Below are the code and all the weights of a small trained network. Each question names an input and a class and asks about switching units off, where a switched-off unit gives its printed mean instead of its output.

import numpy as np


def w(rows, s, z=0):
    codes = np.array(rows[::2]) - 128.0
    scale = np.full(codes.shape[1], s)
    scale[-1] = z or s
    return codes * scale


def f(y):
    return np.maximum(y, 0)


def log_softmax(a):
    a = a - a.max(-1, keepdims=True)
    return a - np.log(np.exp(a).sum(-1, keepdims=True))


def net(x, mask):
    res = np.array(x, float).reshape(1, 7) / 4 @ E
    y = f(res @ A[0][:, :-1].T + A[0][:, -1])
    res = res + np.where(mask, y, B[0][:, -1]) @ B[0][:, :-1]
    return log_softmax(res[-1] @ U[:, :-1].T + U[:, -1])


A, B = {}, {}
E = w([
[188,138,95,245,112,115,166,116,89,143,111],'x0',
[203,149,87,83,98,142,103,62,120,79,178],'x1',
[122,36,138,148,126,118,88,120,108,36,137],'x2',
[129,114,119,140,132,136,141,100,178,129,126],'x3',
[197,123,141,122,223,139,138,161,128,116,126],'x4',
[121,126,122,132,128,155,139,150,113,123,148],'x5',
[145,152,94,156,113,115,46,205,181,110,144],'x6',
],0.012)
A[0] = w([
[138,87,124,137,103,105,114,117,141,68,126,168],'neuron 0',
[140,155,126,199,131,154,162,124,118,117,134,75],'neuron 1',
[52,100,173,170,163,123,163,192,128,149,88,77],'neuron 2',
[203,103,169,132,255,145,132,189,129,122,132,140],'neuron 3',
[98,112,164,162,151,45,127,112,178,121,55,219],'neuron 4',
[179,136,127,213,114,100,146,152,102,127,77,126],'neuron 5',
[113,91,179,88,130,158,221,45,35,130,103,124],'neuron 6',
[122,203,113,114,141,138,175,141,172,175,128,85],'neuron 7',
[163,99,116,188,92,117,133,92,144,158,120,153],'neuron 8',
[99,38,122,138,135,138,123,133,100,75,154,115],'neuron 9',
[130,137,114,160,101,181,72,162,115,142,150,160],'neuron 10',
[181,142,106,103,204,113,141,127,167,104,127,91],'neuron 11',
[152,131,103,201,105,109,149,133,106,122,92,53],'neuron 12',
[196,179,118,97,176,153,97,80,99,95,184,125],'neuron 13',
[146,156,105,160,105,110,61,192,180,117,129,69],'neuron 14',
[147,147,112,163,82,145,86,160,152,99,123,95],'neuron 15',
[134,142,89,139,150,134,49,198,170,117,133,100],'neuron 16',
[72,143,105,159,64,131,98,129,130,131,160,88],'neuron 17',
[181,140,82,78,50,138,125,58,135,93,167,110],'neuron 18',
[206,150,71,178,77,88,157,108,87,110,107,52],'neuron 19',
[76,111,141,138,31,98,126,115,137,156,156,254],'neuron 20',
[67,98,145,73,154,155,132,184,143,139,117,151],'neuron 21',
[140,225,108,104,98,120,147,147,152,167,100,148],'neuron 22',
[114,140,151,10,129,147,71,93,195,106,111,80],'neuron 23',
[117,24,157,183,133,81,74,120,111,57,97,85],'neuron 24',
],0.0095,0.0085)
B[0] = w([
[194,151,116,104,147,173,82,135,90,180,110,200],'neuron 0',
[150,103,153,68,98,99,169,126,118,96,196,165],'neuron 1',
[148,53,65,116,99,95,189,231,146,95,62,210],'neuron 2',
[18,142,222,215,79,136,77,90,76,155,105,247],'neuron 3',
[186,143,95,169,94,168,160,157,115,77,107,225],'neuron 4',
[149,129,163,93,165,108,177,136,137,92,215,216],'neuron 5',
[72,201,40,127,223,72,100,93,254,137,107,241],'neuron 6',
[151,91,89,60,116,181,136,101,57,178,134,192],'neuron 7',
[124,160,194,94,148,137,143,140,125,104,177,193],'neuron 8',
[161,121,104,68,128,151,75,106,102,197,153,203],'neuron 9',
[128,154,110,131,173,106,114,114,132,107,131,186],'neuron 10',
[85,107,185,180,92,131,89,92,100,167,98,178],'neuron 11',
[153,91,191,95,107,92,156,130,145,109,157,176],'neuron 12',
[125,82,90,181,95,117,162,209,129,97,77,204],'neuron 13',
[114,127,83,83,178,89,111,109,205,159,99,197],'neuron 14',
[127,136,111,144,159,106,149,91,198,133,106,177],'neuron 15',
[78,180,76,120,157,75,103,108,194,135,135,207],'neuron 16',
[37,117,163,194,117,118,113,81,139,158,125,171],'neuron 17',
[120,61,79,179,67,129,183,221,116,88,51,201],'neuron 18',
[124,109,187,89,132,74,154,129,142,134,170,193],'neuron 19',
[96,151,198,211,102,161,98,102,96,100,124,242],'neuron 20',
[180,147,172,113,129,113,186,141,98,52,194,213],'neuron 21',
[181,133,85,91,87,191,98,109,71,177,132,214],'neuron 22',
[163,111,222,86,139,84,148,132,122,68,212,209],'neuron 23',
[154,99,67,66,97,189,120,93,94,200,147,228],'neuron 24',
],0.008,0.012)
U = w([
[163,116,213,64,145,89,189,143,148,75,224,88],'0',
[146,64,78,160,84,124,189,240,149,99,25,96],'1',
[102,175,69,110,228,78,120,80,241,162,88,104],'2',
[185,113,90,48,106,209,119,94,75,254,132,96],'3',
[50,124,221,225,92,144,111,70,106,152,91,104],'4',
[178,177,135,160,162,173,146,136,122,84,120,252],'5',
],0.0082,0.019)

Each question gives the input, the list of numbers given to net, and the class t.
The units are the neurons (one row each of A and B). Each row of codes is followed by its name. A weight is (code - 128) times the scale printed after its matrix; where a second scale follows, it is the last column's (A, B and U).
mask holds one flag per neuron, in row order. A switched-off neuron (its flag False) gives its mean, the last column of its row in B, instead of its output. The means were averaged over made-up inputs and are rounded, as every weight is.
A unit's drop is (log p(t) with every unit on - log p(t) with that unit switched off) / (log p(t) with every unit on - log p(t) with every unit switched off).
The circuit of an input: a set's keep is (log p(t) with only the set's units on - log p(t) with every unit switched off) / (log p(t) with every unit on - log p(t) with every unit switched off). Starting from the 12 units with the biggest drops (on a tie, the unit counted first), units are removed one at a time, each time the one whose removal leaves the highest keep (on an exact tie, the one counted first), for as long as the keep stays at least 0.8.
circuit, biggest first: the units of the circuit, biggest drop first
most important unit: the unit with the biggest drop
top k neurons: the k neurons with the biggest drops, biggest first
drop of u: that unit's drop, to one decimal
input [6,-5,-6,3,2,4,-3], class 0: most important unit : neuron 5
input [7,-7,0,-5,1,6,1], class 0: circuit, biggest first : neuron 5; neuron 12
input [-7,-2,-2,3,8,0,3], class 4: top 3 neurons : neuron 3; neuron 11; neuron 5
input [-3,-5,-2,2,0,5,-6], class 2: top 2 neurons : neuron 6; neuron 18
input [4,-3,-7,-5,-3,-4,8], class 2: top 3 neurons : neuron 14; neuron 16; neuron 24
input [6,0,1,3,2,2,5], class 0: top 2 neurons : neuron 6; neuron 5
input [6,-5,3,-4,8,-7,8], class 2: top 3 neurons : neuron 14; neuron 16; neuron 20
input [2,6,-3,-7,-3,-2,-4], class 1: top 2 neurons : neuron 18; neuron 13
input [7,0,-1,4,-6,-1,1], class 0: top 2 neurons : neuron 3; neuron 5
input [7,4,7,2,-1,6,-7], class 0: top 3 neurons : neuron 19; neuron 8; neuron 1
input [3,2,-8,4,8,-2,-3], class 3: top 3 neurons : neuron 7; neuron 22; neuron 20
input [5,-5,-8,4,3,-6,7], class 3: top 3 neurons : neuron 22; neuron 7; neuron 6
input [0,4,-7,7,-7,3,-8], class 2: top 2 neurons : neuron 6; neuron 3
input [3,6,5,-5,2,2,6], class 1: circuit, biggest first : neuron 13
input [8,7,7,7,1,4,8], class 0: top 2 neurons : neuron 19; neuron 6
input [-5,1,-8,2,4,-2,0], class 3: drop of neuron 22 : 0.3
input [5,0,1,8,8,-8,-6], class 4: drop of neuron 11 : 0.2
input [3,6,8,6,-8,-3,-1], class 3: drop of neuron 3 : 0.7
